Where the symbols take the points:
j521: o>j99, i>j456, v>j158, p>j908
j271: o>j348, i>j579, v>j805, p>j909
j759: o>j227, i>j906, v>j460, p>j707
j556: o>j507, i>j837, v>j676, p>j242
j227: o>j707, i>j935, v>j759, p>j456
j679: o>j837, i>j583, v>j234, p>j860
j906: o>j935, i>j61, v>j901, p>j202
j88: o>j588, i>j759, v>j940, p>j158
j262: o>j439, i>j254, v>j860, p>j706
j320: o>j786, i>j850, v>j610, p>j940
j879: o>j625, i>j676, v>j618, p>j687
j625: o>j687, i>j556, v>j879, p>j387
j24: o>j744, i>j99, v>j254, p>j558
j202: o>j775, i>j306, v>j935, p>j233
j909: o>j774, i>j839, v>j348, p>j436
j901: o>j906, i>j814, v>j666, p>j935
j233: o>j68, i>j768, v>j775, p>j850
j99: o>j908, i>j681, v>j521, p>j755
j839: o>j207, i>j721, v>j592, p>j876
j657: o>j234, i>j522, v>j558, p>j679
j706: o>j914, i>j744, v>j439, p>j907
j439: o>j706, i>j24, v>j262, p>j914
j473: o>j647, i>j436, v>j604, p>j237
j306: o>j585, i>j411, v>j296, p>j768
j975: o>j587, i>j625, v>j753, p>j805
j62: o>j618, i>j907, v>j721, p>j879
j891: o>j460, i>j666, v>j850, p>j759
j209: o>j927, i>j587, v>j400, p>j84
j876: o>j753, i>j618, v>j207, p>j975
j84: o>j411, i>j271, v>j927, p>j486
j604: o>j473, i>j774, v>j486, p>j647
j296: o>j306, i>j84, v>j61, p>j585
j768: o>j709, i>j604, v>j585, p>j725
j755: o>j522, i>j320, v>j908, p>j997
j739: o>j676, i>j234, v>j907, p>j556
j587: o>j805, i>j687, v>j975, p>j271
j774: o>j436, i>j207, v>j909, p>j329
j753: o>j975, i>j879, v>j876, p>j587
j234: o>j679, i>j997, v>j657, p>j837
j805: o>j271, i>j387, v>j587, p>j348
j242: o>j339, i>j262, v>j507, p>j197
j507: o>j242, i>j860, v>j556, p>j339
j558: o>j657, i>j755, v>j744, p>j234
j666: o>j901, i>j237, v>j725, p>j906
j618: o>j879, i>j739, v>j62, p>j625
j592: o>j839, i>j197, v>j579, p>j207
j837: o>j860, i>j140, v>j679, p>j262
j709: o>j725, i>j473, v>j768, p>j666
j707: o>j456, i>j202, v>j227, p>j681
j786: o>j940, i>j891, v>j320, p>j88
j914: o>j907, i>j558, v>j706, p>j739
j997: o>j583, i>j940, v>j522, p>j140
j387: o>j579, i>j242, v>j687, p>j592
j775: o>j233, i>j585, v>j202, p>j68
j411: o>j486, i>j348, v>j84, p>j604
j486: o>j604, i>j909, v>j411, p>j473
j907: o>j739, i>j657, v>j914, p>j676
j579: o>j592, i>j339, v>j387, p>j839
j935: o>j202, i>j296, v>j906, p>j775
j140: o>j256, i>j588, v>j583, p>j254
j721: o>j62, i>j914, v>j197, p>j618
j339: o>j197, i>j439, v>j242, p>j721
j348: o>j909, i>j592, v>j271, p>j774
j68: o>j850, i>j709, v>j233, p>j891
j237: o>j814, i>j400, v>j647, p>j61
j254: o>j24, i>j521, v>j256, p>j744
j207: o>j876, i>j62, v>j839, p>j753
j647: o>j237, i>j329, v>j473, p>j814
j456: o>j681, i>j775, v>j707, p>j610
j436: o>j329, i>j876, v>j774, p>j400
j940: o>j88, i>j460, v>j786, p>j588
j61: o>j296, i>j927, v>j814, p>j306
j676: o>j556, i>j679, v>j739, p>j507
j908: o>j755, i>j610, v>j99, p>j522
j197: o>j721, i>j706, v>j339, p>j62
j681: o>j610, i>j233, v>j456, p>j320
j460: o>j759, i>j901, v>j891, p>j227
j400: o>j209, i>j975, v>j329, p>j927
j725: o>j666, i>j647, v>j709, p>j901
j583: o>j140, i>j88, v>j997, p>j256
j610: o>j320, i>j68, v>j681, p>j786
j588: o>j158, i>j227, v>j88, p>j521
j850: o>j891, i>j725, v>j68, p>j460
j860: o>j262, i>j256, v>j837, p>j439
j158: o>j521, i>j707, v>j588, p>j99
j927: o>j84, i>j805, v>j209, p>j411
j522: o>j997, i>j786, v>j755, p>j583
j744: o>j558, i>j908, v>j24, p>j657
j329: o>j400, i>j753, v>j436, p>j209
j814: o>j61, i>j209, v>j237, p>j296
j687: o>j387, i>j507, v>j625, p>j579
j256: o>j254, i>j158, v>j140, p>j24
j585: o>j768, i>j486, v>j306, p>j709

The rows follow the links: the fewer symbols apart two points are, the more alike their rows tend to be.

Point, then a row for it; each showing differs a little:
j579:  -1    8  -31  -37   -7  -14   25    6   -1   -3    5  -30    9   31   -7   -8   18  -25   10   19   33   10    4  -21  -36   11  -20   26   18   12   37  -36   -7   -4  -19  -16   -7  -18  -24   -9   -2   17  -13  -11   17    1    1    1   26  -20   24  -33  -13  -13   -7
j339:  14   -9  -27   -4    4   17   16   15   10  -13   -2  -23   20  -15  -11   31   17   -9   -7  -13   43   25   15   -3  -20  -16    3   39   20  -45   14   10  -11    7   -2  -13  -32   -3  -13   -2   -2   28   -2  -27   -4   10   -7  -41   21  -11  -14    3   31    4  -12
j61:  12    3   17   22   -6   -8   -8   11  -10    7  -21    0  -45    6   14   19  -12   13    9   18   -2  -40   -4  -23  -17  -12  -22  -26   -2    0   14  -18   17   -7   -3   11   15  -34   -9    4  -22   18   -5   31   25  -22    6   26   -9   -5   23  -40  -19   35   17
j473:  17    2   20   29  -16   -2  -13   -2    0  -21  -20   -3  -32   11   -3   42    4    7    9   19   -1  -27  -10  -12  -14  -18  -11  -37   -4  -40   24  -15   21   -4   -4    2    9  -47   -6    9  -29   28  -21   21   23   -4   -1   12    0   -3   11  -31  -12   27    1
j242:  16  -11  -24   -5    5   19   16   16   11  -15    0  -20   21  -21  -10   33   19  -12   -7  -16   36   25   13   -1  -14  -18    2   42   16  -46    9   12  -15    5    2  -13  -33    2  -12    0   -1   22    0  -29   -6   10   -8  -46   21   -5  -14    5   34    3  -11
j709:   6   -3   17   13   -4   -2  -11   -4  -29   22   -8   13  -48   -8   13  -17  -26   22    3   18  -13  -36    8  -16   -3   13  -16   -1   -3   41   -8  -15   11   -1   -2   16   15  -19    3    4   -8    3   23   37   14  -22   13   40  -21    7   14  -33  -15   26   15
j436:  12  -30   20   -3  -33    4  -12  -45   -9  -44    2    4   -1  -19  -30   23   32  -20    0   29  -31    3   15    6   11   17    8   15  -17  -21    7  -14   -1   -4   -8  -13   -9  -39   -3   12  -16    2   -7    8    5   20  -15  -12    5   30   -3  -32    6    0  -29
j320:  -6    9   17   37   20    2   -9   29   20   12   -7   17   -7  -11   29   19  -17   17   -3  -33  -16  -16  -23    5   20  -35   -1  -48  -14  -23  -24   35    7   -8   23   17   11   31   11    0    2  -17   -4    2   -7  -19    0   -6  -13    2   -3   31    0   18   24
j879:  11   11  -36  -16   -1    1   24   16    4   -4   -4  -33   13   22  -13   13   14  -11    4    5   52   19    9  -11  -39   -4   -6   29   29  -20   38  -20   -5    5  -14  -19  -17  -18  -19   -8   -8   36  -11  -20    8   10    2  -13   24  -27    4  -13    6   -6  -10
j234: -24   15  -23  -32   13  -11   17    9   20    7   20   -5   45   23    5  -35   10  -21    1  -17    0   32  -12   15    9    6    7   -2    1   20   -6    7  -14   -4    3   -9    2   45    4  -11   25  -29  -13  -31  -17    9   -2  -11   10   -8    3   38   -6  -42   -3
j140:  -8   27  -26   -8   24    0    6   14   -3   38    5   -4   17   15    4  -42  -33   24   -5  -21   34   17    3   11   -7   11   15   10   28   34   -8   10   -3   19    2    3   -2   31    5  -13   23    6   19  -11  -15    3   15   13   -9  -26  -22   48    3  -19    8
j583:  -6   26  -24   -4   26    2    6   17   -6   38    4   -3   11    8    5  -35  -37   30   -5  -20   36   13    4   10   -4    7   13   15   28   30   -9   13   -3   20    2    6   -2   30    7  -12   22    8   25   -7  -15    1   18   12  -12  -25  -25   48    7  -12   12
j721:  15   -1  -33   -7    3   13   19   16    5  -11   -5  -29   17   -1  -13   28   13   -8   -1   -4   51   23   14   -5  -30  -13    0   39   28  -40   27   -2   -9    8   -7  -15  -30  -11  -16   -3   -5   36   -2  -24    1   11   -2  -32   22  -19  -11   -1   23    2  -11
j909:   6  -33   17  -15  -32    1   -7  -41  -10  -37    9    3   -2  -21  -24    9   35  -29   -2   29  -32    2   15    3   10   25    2   28  -21    0    4  -19   -6   -6   -9  -13  -11  -32   -4   12  -11   -6   -4    7    3   15  -14  -11    7   31    8  -43    2   -3  -26
j387:   1   10  -32  -31   -6   -9   28   12    1   -2    1  -34   11   32   -5   -4   18  -21    7   15   40   12    6  -16  -38    5  -17   27   23    5   40  -32   -7   -1  -17  -17   -8  -20  -23   -8   -5   23  -15  -12   16    3    1   -3   23  -23   18  -29   -9  -13   -6
j306:  10    4   18   19   -6   -5   -5    9  -18   15  -15    5  -48    1   17    4  -21   18    7   18   -8  -42    1  -25  -13   -3  -24  -14   -3   20    5  -17   13   -4   -2   15   13  -28   -6    2  -17   10    8   35   25  -26   10   34  -11    0   22  -43  -19   35   19
j296:  11    3   16   20   -6   -6   -6   10  -15   11  -15    2  -46    4   16   12  -17   15    7   18   -4  -43   -3  -24  -16   -8  -25  -20   -4    9    8  -16   16   -7   -4   13   14  -31   -6    3  -18   15    4   33   25  -24    8   30  -10   -1   25  -44  -19   35   19
j587:  -2  -24   -1  -35  -23   -9   11  -26  -12  -23   18   -7    4   -7  -12  -13   35  -36    3   28  -20    0   15  -11   -3   26  -15   36  -14   27    7  -30  -13  -11  -16  -14   -9  -18  -11    3   -3  -14   -4    1    8    3   -8   -4   15   21   25  -51   -7  -10  -17
j209:  17  -21   24   15  -30    6  -19  -36   -3  -44   -9    4   -9  -10  -30   37   27   -8    1   26  -21   -5    5    4    5    5    9  -10  -14  -42   15  -11    9    0   -7   -9   -4  -47    0   16  -27   18  -15   13    9   21  -12   -9    3   15   -6  -26    5    8  -23
j725:   5   -5   21   11   -6   -4  -13   -9  -29   27   -4   16  -43  -11    8  -23  -29   25    2   20  -15  -35    9  -12   -1   19   -9    3   -3   48  -13  -15   10    3   -4   17   13  -18    1    5   -6    2   24   38   12  -19   12   38  -21   10   10  -29  -16   23   13
j687:   6   10  -35  -27   -4   -5   27   10    0   -2   -2  -34   12   28   -7    0   16  -16    7   14   45   14    7  -15  -39    3  -13   27   26   -3   39  -31   -4    2  -17  -17  -11  -19  -21   -8   -6   29  -15  -13   14    5    3   -4   27  -27   12  -22   -4   -9  -10
j755:   0   15  -16   12   29   13    5   28   -9   45   -2    2   -4  -11   16  -20  -43   35   -7  -28   35   -1    6    4   -7   -7    8   16   26   20  -21   24   -2   14    9   15   -6   32    8   -9   17   10   32   -2  -12  -12   15    6  -16  -17  -23   38   18   12   20

Each walk starts at a row. The symbols on each line, taken left to right, move it on to the next point.
Each answer is a row, close to the row of the point it stands for.
---
-23    6  -21  -34   13   -9   17    8   23   -3   19   -3   46   13    6  -21   19  -28    0  -20   -8   31  -12   11   14   -2    4    1   -7    7  -10   12  -17  -11    5  -10   -3   45    0   -9   24  -36  -14  -34  -15    5   -7  -24   15    0    6   29    0  -39   -3
p o p p v v i -22   23  -27  -30   17  -12   12    8   13   16   17   -5   41   31    3  -41   -2   -7   -2  -18   10   31  -11   15    5   10   12   -4   10   29   -5    4   -8    5    0   -7    5   42    6  -12   26  -21   -6  -26  -15    9    5    0    7  -16   -6   43   -8  -43   -3
p v o o v p p -17   -5  -17  -29   14   -1   19   13   25   -8   21   -5   45   -3    8   -8   27  -37   -2  -25  -11   30   -9   10   15   -7   -1   13  -11   -5  -14   16  -21  -12    8  -10  -11   45    0   -6   20  -37  -12  -36  -15    3  -12  -35   17    7    7   20    8  -29   -3
---
-13   29  -24  -14   23   -3    8   11    0   35    7   -2   23   21    2  -45  -29   21   -3  -17   30   22    0   13   -3   12   16    6   26   34   -5    8   -3   16    1    0    0   34    5  -12   24    0   15  -15  -15    7   13   13   -7  -26  -22   50    0  -27    4
p o v i p o o  -2   23  -20    1   25    7    5   20   -8   42    0    1    6    2    8  -34  -41   33   -6  -24   36    7    6    6   -8    3   13   14   29   29  -14   14   -1   21    7   10   -4   30    6  -12   20    9   29   -5  -13   -2   17    9  -12  -23  -27   46   11   -3   15
o i p v   0    7    3   28   31   14   -1   39    5   34   -6   11  -13  -25   29   11  -31   25   -6  -35   10  -16   -5   -3    6  -30   -4  -12    5   -7  -28   38    0   -1   21   21    1   34    5   -4    8   -5   18    1  -10  -24    7   -5  -13   -2   -5   27   13   28   29
---
 13    5  -34  -12    2    9   20   16    4   -8   -5  -30   17    8  -12   23   14   -9   -1    0   55   23   11   -7  -33  -10    0   35   29  -36   30   -7   -7    9  -11  -18  -24  -17  -17   -5   -7   38   -7  -23    3   12    0  -24   24  -23   -7   -5   17    0  -11
i p v o v   3  -18  -16  -13    8   15   18   16   17  -18   12   -9   30  -28    1   24   28  -26   -7  -24   10   27    7    4    6  -16    0   35   -6  -37   -8   23  -20   -6    8  -12  -27   26   -5   -1    9   -9   -3  -34  -15    5  -13  -53   20   10   -6    9   31   -4   -8
i o o v o v p -22   -1  -20  -32   13   -7   19   11   22   -6   20   -7   44    4    6  -14   24  -34   -1  -24  -10   28  -12   12   14   -4    1    7  -12    3  -12   12  -19  -11    6  -10   -7   46   -1   -6   22  -37  -13  -36  -17    3  -11  -31   17    3    7   24    3  -34   -4
---
-20   26  -25  -28   18  -11   13    5    9   20   12   -4   36   30    1  -44   -9    1   -3  -16   17   31  -10   16    5   12   13   -1   14   30    0    2   -7    7   -2   -4    6   39    6  -12   27  -15   -2  -22  -13    9    5    4    2  -22  -10   46   -6  -40    0
v o i p   0   18  -18    8   26    9    4   26   -7   44   -1   -1    0   -6   11  -24  -42   35   -5  -25   36    4    6    5   -7   -2    8   17   28   23  -15   21    0   18    7   11   -4   31    5   -9   18   11   32   -2  -15   -7   17    8  -13  -20  -25   41   11    3   18
i i v o p v i   2   -2   22   10   -7    0  -20  -20  -29   21   -4   22  -37  -12    2  -30  -27   27    0   19  -21  -28   11    0    8   27   -1    1   -4   52  -16  -11    9    5   -3   16   16  -14    9    4    0   -4   26   37    6   -9   11   40  -27   12   -1  -16  -14   15    7
---
 18   -8   22   27  -24    2  -19  -19    2  -34  -18    1  -18    5  -19   46   17    1    4   23   -9  -14   -4   -1   -5   -8    5  -28   -6  -50   24  -11   18    0   -6   -5    4  -49   -1   13  -31   24  -24   15   15   10  -10    0    3    4   -1  -23   -4   17  -13
v v v i p   3  -32    8  -28  -28   -2    3  -34  -14  -29   14   -1    1  -16  -18   -4   33  -32    1   29  -30    3   17   -7    5   28   -7   36  -19   17    3  -26  -11   -8  -14  -16   -8  -24   -8    7   -5  -13   -1    5    6    7  -12  -10   11   29   18  -49   -2   -7  -21
o o v i p p v  -5   -8  -15  -42  -19  -15   23   -9   -7  -10   13  -19    5   15   -5  -19   31  -37    6   26    0    3   11  -18  -18   23  -23   33   -2   33   21  -39  -13  -10  -17  -15   -3  -15  -18   -6    2   -6   -7   -4   16   -4   -2    2   19    3   34  -50  -13  -14  -10
---
-26   11  -21  -33   15  -11   18    8   21    3   19   -5   47   20    6  -28   15  -27   -1  -18   -4   31  -13   12   12    1    6   -3   -5   14   -8    9  -13   -5    4  -10    0   47    1  -12   24  -33  -14  -33  -16    5   -5  -17   13   -4    4   33   -4  -41   -2
p i o i v   2    9   -1   25   28   15    2   40    2   35   -6    9  -15  -25   29    5  -35   29   -5  -35   17  -13   -2   -5    3  -25   -2   -3    8   -2  -25   35   -2    2   19   21   -2   34    7   -5   10   -2   25    1  -10  -24   10   -4  -15   -7  -10   29   14   28   29
v i o o o v i i   7    0   18   15   -5   -5   -7    6  -22   20  -12    7  -49   -3   18   -4  -22   17    6   18   -7  -42    4  -23  -11    2  -22   -8   -2   30   -3  -16   12   -4   -4   16   15  -25   -4    2  -13    8   14   36   20  -26   11   36  -14    2   22  -41  -19   35   21
---
 -8    8   30   20   -8   -5  -31  -31   -3   -1   -3   30   -6    9  -10  -19  -19   24   -1    6  -39   -7  -11   23   32   17   26  -48  -15   14  -15    8   16    8    4   11   25    1   23    6    0  -15   -3   19   -9   14    3   30  -26    9  -21   33  -14  -13   -3
v i p o o   0   -2   25   10   -8   -4  -22  -23  -28   18   -1   23  -33   -7   -1  -33  -29   27   -2   19  -23  -24    9    2   14   29    6   -5   -6   51  -17  -10    9    8   -4   15   17  -14   12    2    0   -6   25   38    3   -5   12   42  -29   12   -5   -9  -12    9    5
v i i v o o  16  -16   23   19  -30    4  -19  -30   -2  -43  -13    2  -12   -6  -26   41   23   -4    3   25  -17   -5    1    3    3   -1   10  -15  -13  -48   18  -12   13    2   -6   -8   -2  -49   -1   15  -28   19  -17   12    9   18  -12   -5    3   13   -7  -24    3   10  -21
---
 -8   11   23   32   17   -1  -18   18   20    4   -8   22   -2    0   20   16  -14   15   -1  -26  -26  -12  -27   11   25  -31    7  -60  -17  -24  -19   31   11   -6   20   17   18   25   19    2    0  -19  -14    1   -8  -10   -3    0  -15    2   -4   37   -7    9   19
v i i i o o p  13    2   17   27  -11   -5   -7    8   -5   -5  -22   -2  -38   10    7   33   -2   12    9   20   -1  -35  -11  -20  -17  -17  -19  -35   -2  -20   21  -18   20   -6   -3    6   14  -40   -7    8  -29   22  -14   26   25  -15    3   19   -2   -7   20  -37  -17   33   11
v o v i i  -6  -14  -11  -42  -18  -11   18  -15  -10  -15   13  -14    6    8   -5  -19   33  -39    5   27   -8    1   11  -18  -12   23  -22   36   -8   34   15  -35  -14  -13  -19  -15   -5  -17  -16   -2    0   -8   -6   -1   13   -2   -4    0   17   12   34  -53  -11  -15  -12
